Below is a small trained network, with its code and all its weights. Each question gives an input and a target symbol and asks what happens when units are switched off, that is, made to give their printed mean instead of their output.

import numpy as np


def w(rows, s, z=0):
    codes = np.array(rows[::2]) - 128.0
    scale = np.full(codes.shape[1], s)
    scale[-1] = z or s
    return codes * scale


def norm(h):
    return h / np.sqrt((h * h).mean(-1, keepdims=True) + 1e-5)


def f(y):
    return np.maximum(y, 0)


def softmax(a):
    e = np.exp(a - a.max(-1, keepdims=True))
    return e / e.sum(-1, keepdims=True)


def log_softmax(a):
    a = a - a.max(-1, keepdims=True)
    return a - np.log(np.exp(a).sum(-1, keepdims=True))


def net(x, mask):
    ids = ['ΘΛΠΣβεηξφ'.index(c) for c in x.split()]
    T = len(ids)
    res = E[ids] + P[:T]
    r = norm(res)
    for j in range(2):
        rows = slice(2 * j, 2 * j + 2)
        q, k, v = (r @ M[0][rows].T for M in (Q, K, V))
        z = softmax(np.where(np.tri(T) > 0, q @ k.T / 2**0.5, -1e9)) @ v
        o = O[0][rows]
        res = res + np.where(mask[j], z, o[:, -1]) @ o[:, :-1]
    y = f(norm(res) @ A[0][:, :-1].T + A[0][:, -1])
    res = res + np.where(mask[2:10], y, B[0][:, -1]) @ B[0][:, :-1]
    return log_softmax(norm(res)[-1] @ U[:, :-1].T + U[:, -1])


Q, K, V, O, A, B = {}, {}, {}, {}, {}, {}
E = w([
[42,73,130],'Θ',
[58,239,250],'Λ',
[172,116,91],'Π',
[223,116,127],'Σ',
[44,186,163],'β',
[49,224,173],'ε',
[97,153,214],'η',
[123,180,79],'ξ',
[97,169,198],'φ',
],0.011)
P = w([
[82,58,253],'0',
[119,122,174],'1',
[149,151,119],'2',
[186,151,86],'3',
[204,140,51],'4',
[217,138,32],'5',
],0.0035)
Q[0] = w([
[223,1,180],'h1',
[20,24,224],'h1',
[87,119,95],'h2',
[135,83,187],'h2',
],0.014)
K[0] = w([
[185,133,250],'h1',
[70,3,152],'h1',
[96,118,80],'h2',
[133,94,162],'h2',
],0.018)
V[0] = w([
[203,160,252],'h1',
[144,88,151],'h1',
[105,186,146],'h2',
[224,221,252],'h2',
],0.011)
O[0] = w([
[201,60,117,4],'h1',
[148,173,144,111],'h1',
[147,170,113,211],'h2',
[112,251,185,134],'h2',
],0.012,0.0039)
A[0] = w([
[127,130,129,101],'n1',
[34,86,248,29],'n2',
[173,147,38,252],'n3',
[134,108,120,164],'n4',
[179,116,139,245],'n5',
[139,97,38,77],'n6',
[101,125,56,109],'n7',
[110,74,182,92],'n8',
],0.018,0.0031)
B[0] = w([
[131,131,151,128],'n1',
[203,122,252,254],'n2',
[191,57,141,195],'n3',
[110,141,119,156],'n4',
[57,88,100,174],'n5',
[58,169,123,203],'n6',
[170,152,105,222],'n7',
[154,176,82,165],'n8',
],0.025,0.0063)
U = w([
[154,134,251,164],'Θ',
[82,235,119,124],'Λ',
[30,135,76,253],'Π',
[68,75,155,135],'Σ',
[109,108,134,63],'β',
[120,81,129,105],'ε',
[117,101,133,58],'η',
[216,134,66,129],'ξ',
[152,96,114,119],'φ',
],0.013,0.0047)

Each question gives the input, a string of symbols that net reads in full, and the target symbol t.
The units are the heads (2 rows each of Q, K, V and O) and the neurons (one row each of A and B). Each row of codes is followed by its name. A weight is (code - 128) times the scale printed after its matrix; where a second scale follows, it is the last column's (O, A, B and U).
mask holds one flag per unit, heads first, then neurons. A switched-off unit (its flag False) gives its mean, the last column of its rows in O or B, instead of its output. The means were averaged over made-up inputs and are rounded, as every weight is.
A unit's drop is (log p(t) with every unit on - log p(t) with that unit switched off) / (log p(t) with every unit on - log p(t) with every unit switched off).
The circuit of an input: a set's keep is (log p(t) with only the set's units on - log p(t) with every unit switched off) / (log p(t) with every unit on - log p(t) with every unit switched off). Starting from all 10 units, units are removed one at a time, each time the one whose removal leaves the highest keep (on an exact tie, the one counted first), for as long as the keep stays at least 0.8.
units of the circuit, in order: the units of the circuit, biggest drop first
unit that matters most: the unit with the biggest drop
k most important neurons: the k neurons with the biggest drops, biggest first
heads that matter: for each layer, one digit per head in row order, 1 if its drop is at least 0.15 and else 0, layers parted by /
drop when u is switched off: that unit's drop, to one decimal
input η ε η η Θ Θ, target Λ: unit that matters most : n6
input φ ε Θ Λ φ ε, target Λ: heads that matter : 01
input η Σ φ η, target Λ: units of the circuit, in order : h2; n2; h1
input β Θ φ η β, target Λ: heads that matter : 01
input Θ Θ Λ ε ε Θ, target Π: units of the circuit, in order : h2; n6
input Π β ε ε, target Λ: units of the circuit, in order : h2; n2
input Π Θ Π, target Π: heads that matter : 01
input ξ η Θ ξ, target ξ: 2 most important neurons : n3; n2
input Θ β η η Λ β, target Λ: 2 most important neurons : n2; n3
input Λ Θ β Π Θ, target Λ: drop when n6 is switched off : 0.9
input ε Θ φ η β φ, target Λ: drop when n2 is switched off : 0.4
input ξ ξ ξ, target ξ: drop when n3 is switched off : 0.4
